Below is a small trained network, with its code and all its weights. Each question gives an input and a class and asks what happens when units are switched off, that is, made to give their printed mean instead of their output.

import numpy as np


def w(rows, s, z=0):
    codes = np.array(rows[::2]) - 128.0
    scale = np.full(codes.shape[1], s)
    scale[-1] = z or s
    return codes * scale


def f(y):
    return y / 2 * (1 + np.tanh(0.7978845608 * (y + 0.044715 * y**3)))


def log_softmax(a):
    a = a - a.max(-1, keepdims=True)
    return a - np.log(np.exp(a).sum(-1, keepdims=True))


def net(x, mask):
    res = np.array(x, float).reshape(1, 7) / 4 @ E
    y = f(res @ A[0][:, :-1].T + A[0][:, -1])
    res = res + np.where(mask, y, B[0][:, -1]) @ B[0][:, :-1]
    return log_softmax(res[-1] @ U[:, :-1].T + U[:, -1])


A, B = {}, {}
E = w([
[216,214,191,254,159,164,113,16,179,15],'x0',
[80,135,47,205,201,41,194,154,82,36],'x1',
[131,124,132,124,126,131,133,125,121,123],'x2',
[129,127,144,122,126,123,136,120,116,121],'x3',
[130,119,143,139,131,138,144,128,117,121],'x4',
[197,71,121,17,232,107,152,178,211,92],'x5',
[232,67,73,143,32,29,192,27,108,158],'x6',
],0.0059)
A[0] = w([
[157,91,178,207,130,137,105,54,192,65,43],'neuron 0',
[168,131,153,81,86,205,107,104,161,192,12],'neuron 1',
[80,129,75,169,165,30,115,110,113,42,11],'neuron 2',
[200,118,120,62,218,119,178,183,211,106,166],'neuron 3',
[180,145,191,97,60,157,98,123,158,174,8],'neuron 4',
[42,202,80,201,83,207,141,134,81,186,195],'neuron 5',
[254,89,43,107,51,36,176,33,105,126,128],'neuron 6',
[188,176,150,199,138,157,141,97,196,39,2],'neuron 7',
[110,133,96,134,149,47,168,181,59,125,67],'neuron 8',
],0.0068,0.0041)
B[0] = w([
[11,55,126,72,102,118,147,125,138,227,185],'neuron 0',
[163,15,103,198,175,235,189,171,153,69,159],'neuron 1',
[226,63,79,193,145,219,255,172,142,65,173],'neuron 2',
[114,147,235,216,40,48,97,65,209,89,208],'neuron 3',
[229,39,85,194,141,191,216,203,90,44,154],'neuron 4',
[118,116,173,177,106,81,94,56,219,64,221],'neuron 5',
[63,161,104,110,204,167,10,69,103,55,254],'neuron 6',
[26,20,111,24,122,112,152,127,147,211,192],'neuron 7',
[111,20,143,177,124,167,126,129,135,118,173],'neuron 8',
],0.0075,0.0083)
U = w([
[215,9,80,190,168,231,253,169,121,35,53],'0',
[16,15,68,19,82,92,132,162,117,214,103],'1',
[78,188,130,91,196,172,31,137,116,47,151],'2',
[171,146,182,193,3,37,135,52,158,82,49],'3',
[135,142,136,125,124,107,122,111,117,113,233],'4',
[140,139,120,129,140,129,128,109,122,120,231],'5',
[138,132,114,130,135,116,123,102,125,124,210],'6',
[220,238,40,55,243,89,181,204,28,226,2],'7',
],0.0066,0.0059)

Each question gives the input, the list of numbers given to net, and the class t.
The units are the neurons (one row each of A and B). Each row of codes is followed by its name. A weight is (code - 128) times the scale printed after its matrix; where a second scale follows, it is the last column's (A, B and U).
mask holds one flag per neuron, in row order. A switched-off neuron (its flag False) gives its mean, the last column of its row in B, instead of its output. The means were averaged over made-up inputs and are rounded, as every weight is.
A unit's drop is (log p(t) with every unit on - log p(t) with that unit switched off) / (log p(t) with every unit on - log p(t) with every unit switched off).
The circuit of an input: a set's keep is (log p(t) with only the set's units on - log p(t) with every unit switched off) / (log p(t) with every unit on - log p(t) with every unit switched off). Starting from all 9 units, units are removed one at a time, each time the one whose removal leaves the highest keep (on an exact tie, the one counted first), for as long as the keep stays at least 0.8.
units of the circuit, in order: the units of the circuit, biggest drop first
unit that matters most: the unit with the biggest drop
top k neurons: the k neurons with the biggest drops, biggest first
drop of u: that unit's drop, to one decimal
input [6,3,-3,0,0,-2,5], class 1: units of the circuit, in order => [neuron 7; neuron 0]
input [-5,3,7,-6,-8,-8,3], class 3: top 2 neurons => [neuron 5; neuron 7]
input [5,-4,1,3,1,-7,-6], class 3: unit that matters most => neuron 5
input [6,-1,3,-1,-5,2,-4], class 1: units of the circuit, in order => [neuron 7; neuron 0; neuron 6]
input [-3,0,2,6,2,-6,-4], class 3: top 2 neurons => [neuron 5; neuron 6]
input [6,-6,2,6,7,7,-6], class 3: top 3 neurons => [neuron 3; neuron 6; neuron 2]
input [7,0,4,2,2,7,5], class 1: top 3 neurons => [neuron 7; neuron 0; neuron 5]
input [0,-7,-8,8,5,-2,8], class 2: top 3 neurons => [neuron 6; neuron 2; neuron 8]
input [4,-8,-7,1,-3,-5,-2], class 0: top 2 neurons => [neuron 4; neuron 1]
input [1,7,7,-7,3,2,-2], class 0: top 2 neurons => [neuron 2; neuron 6]
input [5,-6,2,6,3,8,-3], class 3: top 3 neurons => [neuron 3; neuron 6; neuron 2]
input [6,5,6,3,-4,-4,3], class 1: top 3 neurons => [neuron 7; neuron 0; neuron 3]
input [5,-6,1,5,-2,-2,-1], class 0: units of the circuit, in order => [neuron 4; neuron 1]
input [5,6,-3,-1,-6,-6,-4], class 0: top 3 neurons => [neuron 2; neuron 3; neuron 6]
input [3,-8,1,-1,-2,1,-8], class 0: units of the circuit, in order => [neuron 1; neuron 4]
input [-8,-8,-5,0,-4,-5,-8], class 0: top 3 neurons => [neuron 1; neuron 4; neuron 6]
input [-5,5,4,4,-4,-7,0], class 3: unit that matters most => neuron 5
input [8,6,2,-3,-5,-6,-4], class 1: top 2 neurons => [neuron 7; neuron 0]
input [-4,7,1,0,-6,3,0], class 0: top 2 neurons => [neuron 2; neuron 8]
input [2,-7,0,-7,-5,5,-5], class 0: unit that matters most => neuron 1
input [-1,3,4,-4,-5,5,2], class 3: top 2 neurons => [neuron 3; neuron 7]
input [7,4,-4,-7,-1,3,3], class 1: drop of neuron 0 => 0.3
input [2,6,-1,1,6,-2,-2], class 0: drop of neuron 3 => 0.2
input [7,6,-5,3,-7,2,-4], class 1: drop of neuron 7 => 0.7
input [1,0,7,0,-1,3,8], class 2: drop of neuron 8 => 0.0
